x =
[[140 131 143 138 138 135 132 139]
 [134 133 145 144 133 129 133 139]
 [128 134 131 139 131 127 132 136]
 [133 124 127 140 139 128 137 131]
 [134 122 136 132 137 125 128 129]
 [129 129 113 131 142 132 135 121]
 [140 127 155 132 135 131 125 135]
 [133 138 143 130 123 143 124 137]]
Indices start at 1.
(1, 1) = 140
(8, 7) = 124
(7, 3) = 155
(5, 4) = 132
(3, 3) = 131
(5, 8) = 129
(2, 7) = 133
(7, 2) = 127
(2, 2) = 133
(8, 5) = 123
(5, 1) = 134
(2, 1) = 134
(1, 7) = 132
(4, 8) = 131
(3, 5) = 131
(3, 7) = 132
(2, 4) = 144
(4, 5) = 139
(4, 7) = 137
(4, 6) = 128
(7, 8) = 135
(7, 4) = 132
(2, 8) = 139
(6, 3) = 113

a =
[[117 132 117 124 119 137 121 114 137 119 138]
 [117 130 126 126 122 142 120 114 130 114 132]
 [108 143 111 114 104 142 123 114 141 110 144]
 [115 139 124 123 113 132 130 122 134 107 135]
 [128 128 130 128 127 122 136 133 124 123 122]
 [120 134 124 114 105 144 119 123 131 121 134]
 [110 141 108 118 113 141 121 111 144 115 146]
 [108 141 113 108  99 154 112 118 134 106 142]
 [110 142 113 121 112 137 126 110 143 109 144]
 [137 116 139 144 144 124 122 106 137 134 119]
 [137 118 138 148 148 118 140 127 116 148 128]
 [141 122 145 139 126 121 142 141 113 144 123]
 [124 133 120 126 127 125 129 121 139 132 135]
 [111 140 112 110 105 147 118 122 133 112 141]]
Indices start at 1.
row 1 col 1 -> 117
row 3 col 6 -> 142
row 4 col 10 -> 107
row 1 col 5 -> 119
row 6 col 7 -> 119
row 6 col 2 -> 134
row 8 col 10 -> 106
row 12 col 8 -> 141
row 6 col 11 -> 134
row 3 col 2 -> 143
row 14 col 7 -> 118
row 10 col 3 -> 139
row 4 col 6 -> 132
row 12 col 3 -> 145
row 7 col 8 -> 111
row 5 col 3 -> 130
row 7 col 3 -> 108
row 8 col 6 -> 154
row 12 col 9 -> 113
row 5 col 2 -> 128
row 9 col 8 -> 110
row 13 col 10 -> 132
row 12 col 6 -> 121
row 1 col 7 -> 121
row 2 col 5 -> 122
row 11 col 5 -> 148
row 8 col 9 -> 134
row 7 col 10 -> 115
row 13 col 8 -> 121
row 14 col 3 -> 112
row 7 col 5 -> 113
row 7 col 9 -> 144
row 14 col 2 -> 140
row 10 col 9 -> 137
row 6 col 1 -> 120
row 8 col 1 -> 108

X = ((138, 147, 132, 130, 112, 124, 125, 147, 118, 118, 131, 140, 127, 131), (126, 123, 125, 114, 140, 127, 119, 129, 146, 135, 122, 124, 136, 128), (125, 128, 128, 131, 130, 135, 137, 133, 125, 129, 131, 130, 130, 123), (137, 149, 132, 132, 112, 126, 122, 152, 116, 116, 133, 141, 125, 131), (131, 133, 131, 147, 116, 140, 155, 135, 105, 122, 139, 136, 125, 123), (124, 118, 131, 131, 134, 127, 127, 123, 128, 130, 124, 131, 126, 125), (132, 119, 124, 124, 130, 112, 140, 122, 133, 130, 129, 125, 126, 130), (132, 118, 123, 125, 130, 112, 138, 124, 135, 130, 128, 129, 127, 132), (125, 125, 125, 112, 139, 125, 118, 128, 147, 136, 123, 122, 138, 128), (116, 120, 123, 129, 122, 147, 116, 125, 127, 122, 133, 131, 131, 126), (127, 119, 122, 128, 129, 121, 134, 124, 132, 130, 127, 125, 127, 127), (126, 126, 126, 116, 138, 128, 119, 130, 142, 132, 125, 124, 135, 125), (131, 125, 129, 131, 130, 134, 130, 133, 129, 128, 129, 130, 131, 126), (128, 125, 128, 126, 132, 132, 129, 131, 132, 130, 130, 128, 131, 125))
Rows and columns are counted from 1.
row 1 col 1	138
row 12 col 6	128
row 7 col 2	119
row 6 col 1	124
row 6 col 13	126
row 14 col 9	132
row 10 col 8	125
row 14 col 1	128
row 10 col 11	133
row 11 col 13	127
row 4 col 10	116
row 11 col 4	128
row 13 col 13	131
row 12 col 4	116
row 5 col 2	133
row 6 col 14	125
row 4 col 9	116
row 7 col 13	126
row 2 col 1	126
row 1 col 11	131
row 9 col 9	147
row 6 col 5	134
row 10 col 2	120
row 5 col 3	131
row 11 col 12	125
row 9 col 12	122
row 8 col 14	132
row 12 col 13	135
row 12 col 9	142
row 11 col 7	134
row 5 col 12	136
row 13 col 9	129
row 5 col 13	125

grid =
[[107 128  99 106 110 143 141 125 133]
 [107 126 128 111 106 124 119 122 118]]
Rows and columns are counted from 1.
(1, 1)	107
(1, 9)	133
(2, 4)	111
(2, 8)	122
(1, 2)	128
(2, 2)	126
(1, 4)	106

m =
[[133 118 119 130 133 128 128 132 124]
 [134 119 120 131 131 128 129 134 126]
 [116 147 132 112 149 111 144 112 144]
 [129 125 118 131 131 131 125 136 126]
 [116 140 122 117 154 114 140 120 142]
 [117 144 132 118 137 122 133 120 135]
 [124 130 117 127 135 138 120 133 117]
 [115 143 138 117 126 126 133 129 134]
 [121 136 127 122 139 124 132 125 133]
 [135 129 145 127 122 116 137 108 135]
 [126 130 114 132 132 133 125 140 127]
 [130 125 119 134 127 132 124 138 127]
 [110 150 134 118 129 126 132 130 137]
 [141 113 131 136 115 129 128 130 124]]
Rows and columns are counted from 1.
row 1 col 1	133
row 3 col 1	116
row 8 col 5	126
row 7 col 3	117
row 10 col 6	116
row 10 col 4	127
row 1 col 9	124
row 7 col 4	127
row 6 col 8	120
row 1 col 7	128
row 1 col 8	132
row 6 col 1	117
row 3 col 4	112
row 9 col 9	133
row 13 col 9	137
row 13 col 2	150
row 13 col 4	118
row 12 col 5	127
row 14 col 4	136
row 7 col 1	124
row 12 col 4	134
row 7 col 9	117
row 5 col 9	142
row 4 col 9	126
row 10 col 3	145
row 13 col 8	130
row 4 col 5	131
row 14 col 9	124
row 9 col 1	121
row 9 col 7	132
row 8 col 2	143
row 14 col 2	113
row 3 col 7	144
row 11 col 1	126
